Here is a tiny trained network, its code and every weight. The questions are about switching its units off for an input and a target symbol, where a switched-off unit gives its printed mean instead of its output.

import numpy as np


def w(rows, s, z=0):
    codes = np.array(rows[::2]) - 128.0
    scale = np.full(codes.shape[1], s)
    scale[-1] = z or s
    return codes * scale


def f(y):
    return np.maximum(y, 0)


def softmax(a):
    e = np.exp(a - a.max(-1, keepdims=True))
    return e / e.sum(-1, keepdims=True)


def log_softmax(a):
    a = a - a.max(-1, keepdims=True)
    return a - np.log(np.exp(a).sum(-1, keepdims=True))


def net(x, mask):
    ids = ['ΠΣΨΩαβεζηλμξτφ'.index(c) for c in x.split()]
    T = len(ids)
    res = E[ids] + P[:T]
    r = res
    for j in range(2):
        rows = slice(3 * j, 3 * j + 3)
        q, k, v = (r @ M[0][rows].T for M in (Q, K, V))
        z = softmax(np.where(np.tri(T) > 0, q @ k.T / 3**0.5, -1e9)) @ v
        o = O[0][rows]
        res = res + np.where(mask[j], z, o[:, -1]) @ o[:, :-1]
    y = f(res @ A[0][:, :-1].T + A[0][:, -1])
    res = res + np.where(mask[2:14], y, B[0][:, -1]) @ B[0][:, :-1]
    return log_softmax(res[-1] @ U[:, :-1].T + U[:, -1])


Q, K, V, O, A, B = {}, {}, {}, {}, {}, {}
E = w([
[28,183,174,89],'Π',
[177,93,104,177],'Σ',
[28,133,28,124],'Ψ',
[98,253,119,78],'Ω',
[126,149,190,83],'α',
[110,148,109,101],'β',
[92,136,107,94],'ε',
[191,186,123,245],'ζ',
[136,127,203,182],'η',
[77,141,66,92],'λ',
[167,96,98,67],'μ',
[198,88,100,198],'ξ',
[151,61,113,195],'τ',
[137,215,15,171],'φ',
],0.015)
P = w([
[116,255,57,154],'0',
[83,81,20,131],'1',
[104,49,41,147],'2',
[147,71,98,125],'3',
[129,38,77,154],'4',
[135,57,81,146],'5',
[162,101,119,120],'6',
],0.0046)
Q[0] = w([
[138,98,160,118],'H1',
[157,122,166,175],'H1',
[142,10,97,72],'H1',
[146,81,89,154],'H2',
[149,87,124,144],'H2',
[101,137,72,148],'H2',
],0.012)
K[0] = w([
[140,142,98,92],'H1',
[103,118,138,206],'H1',
[137,59,152,75],'H1',
[193,111,178,48],'H2',
[80,126,139,109],'H2',
[133,65,251,100],'H2',
],0.011)
V[0] = w([
[112,182,72,185],'H1',
[189,189,131,132],'H1',
[204,64,114,185],'H1',
[100,65,2,62],'H2',
[62,107,137,183],'H2',
[155,184,113,129],'H2',
],0.0098)
O[0] = w([
[130,187,147,178,173],'H1',
[89,47,57,144,129],'H1',
[162,195,125,131,159],'H1',
[122,151,105,105,254],'H2',
[96,154,108,255,102],'H2',
[149,161,90,169,143],'H2',
],0.011,0.0063)
A[0] = w([
[54,152,167,84,100],'N1',
[222,26,90,181,95],'N2',
[219,171,151,183,16],'N3',
[2,116,135,176,210],'N4',
[56,135,44,119,143],'N5',
[236,146,81,96,31],'N6',
[184,137,134,175,9],'N7',
[180,127,187,232,102],'N8',
[167,163,192,72,253],'N9',
[39,114,179,76,85],'N10',
[225,68,100,182,136],'N11',
[31,145,156,145,75],'N12',
],0.0079,0.005)
B[0] = w([
[101,180,119,49,158],'N1',
[108,156,179,59,199],'N2',
[1,144,99,141,180],'N3',
[132,100,211,81,236],'N4',
[223,151,170,176,254],'N5',
[74,172,165,150,223],'N6',
[30,160,161,138,151],'N7',
[87,121,175,173,202],'N8',
[181,42,149,153,248],'N9',
[127,193,120,62,151],'N10',
[136,146,112,51,223],'N11',
[98,201,166,71,160],'N12',
],0.0083,0.0048)
U = w([
[74,134,181,89,70],'Π',
[124,160,84,154,54],'Σ',
[174,178,174,164,156],'Ψ',
[125,145,119,136,33],'Ω',
[12,42,107,99,133],'α',
[139,142,70,150,67],'β',
[97,132,107,123,140],'ε',
[108,164,113,199,97],'ζ',
[163,61,227,228,255],'η',
[115,136,82,145,62],'λ',
[237,129,74,50,237],'μ',
[101,179,91,154,151],'ξ',
[115,112,140,164,87],'τ',
[218,169,55,219,171],'φ',
],0.011,0.0045)

Each question gives the input, a string of symbols that net reads in full, and the target symbol t.
The units are the heads (3 rows each of Q, K, V and O) and the neurons (one row each of A and B). Each row of codes is followed by its name. A weight is (code - 128) times the scale printed after its matrix; where a second scale follows, it is the last column's (O, A, B and U).
mask holds one flag per unit, heads first, then neurons. A switched-off unit (its flag False) gives its mean, the last column of its rows in O or B, instead of its output. The means were averaged over made-up inputs and are rounded, as every weight is.
A unit's drop is (log p(t) with every unit on - log p(t) with that unit switched off) / (log p(t) with every unit on - log p(t) with every unit switched off).
The circuit of an input: a set's keep is (log p(t) with only the set's units on - log p(t) with every unit switched off) / (log p(t) with every unit on - log p(t) with every unit switched off). Starting from the 12 units with the biggest drops (on a tie, the unit counted first), units are removed one at a time, each time the one whose removal leaves the highest keep (on an exact tie, the one counted first), for as long as the keep stays at least 0.8.
circuit, biggest first: the units of the circuit, biggest drop first
which heads matter: for each layer, one digit per head in row order, 1 if its drop is at least 0.15 and else 0, layers parted by /
drop of u: that unit's drop, to one decimal
input ε τ μ μ ε, target μ: which heads matter	11
input η μ τ, target μ: circuit, biggest first	[N11; N6; H1]
input Ω α Ψ η Ψ, target η: which heads matter	01
input μ ξ Σ, target μ: circuit, biggest first	[H2; N11]
input Ψ ε ε μ μ β, target μ: which heads matter	11
input μ μ μ ξ, target μ: which heads matter	01
input μ ξ η ζ, target ζ: which heads matter	10
input μ μ α, target μ: which heads matter	01
input α Ω α η μ τ, target μ: which heads matter	10
input μ μ μ Ω, target μ: which heads matter	01
input μ μ ξ, target μ: which heads matter	01
input ξ μ μ μ α, target μ: drop of H1	0.2
input μ μ μ φ η μ λ, target μ: drop of N6	0.2
input β μ μ μ μ ε, target μ: drop of N12	0.0
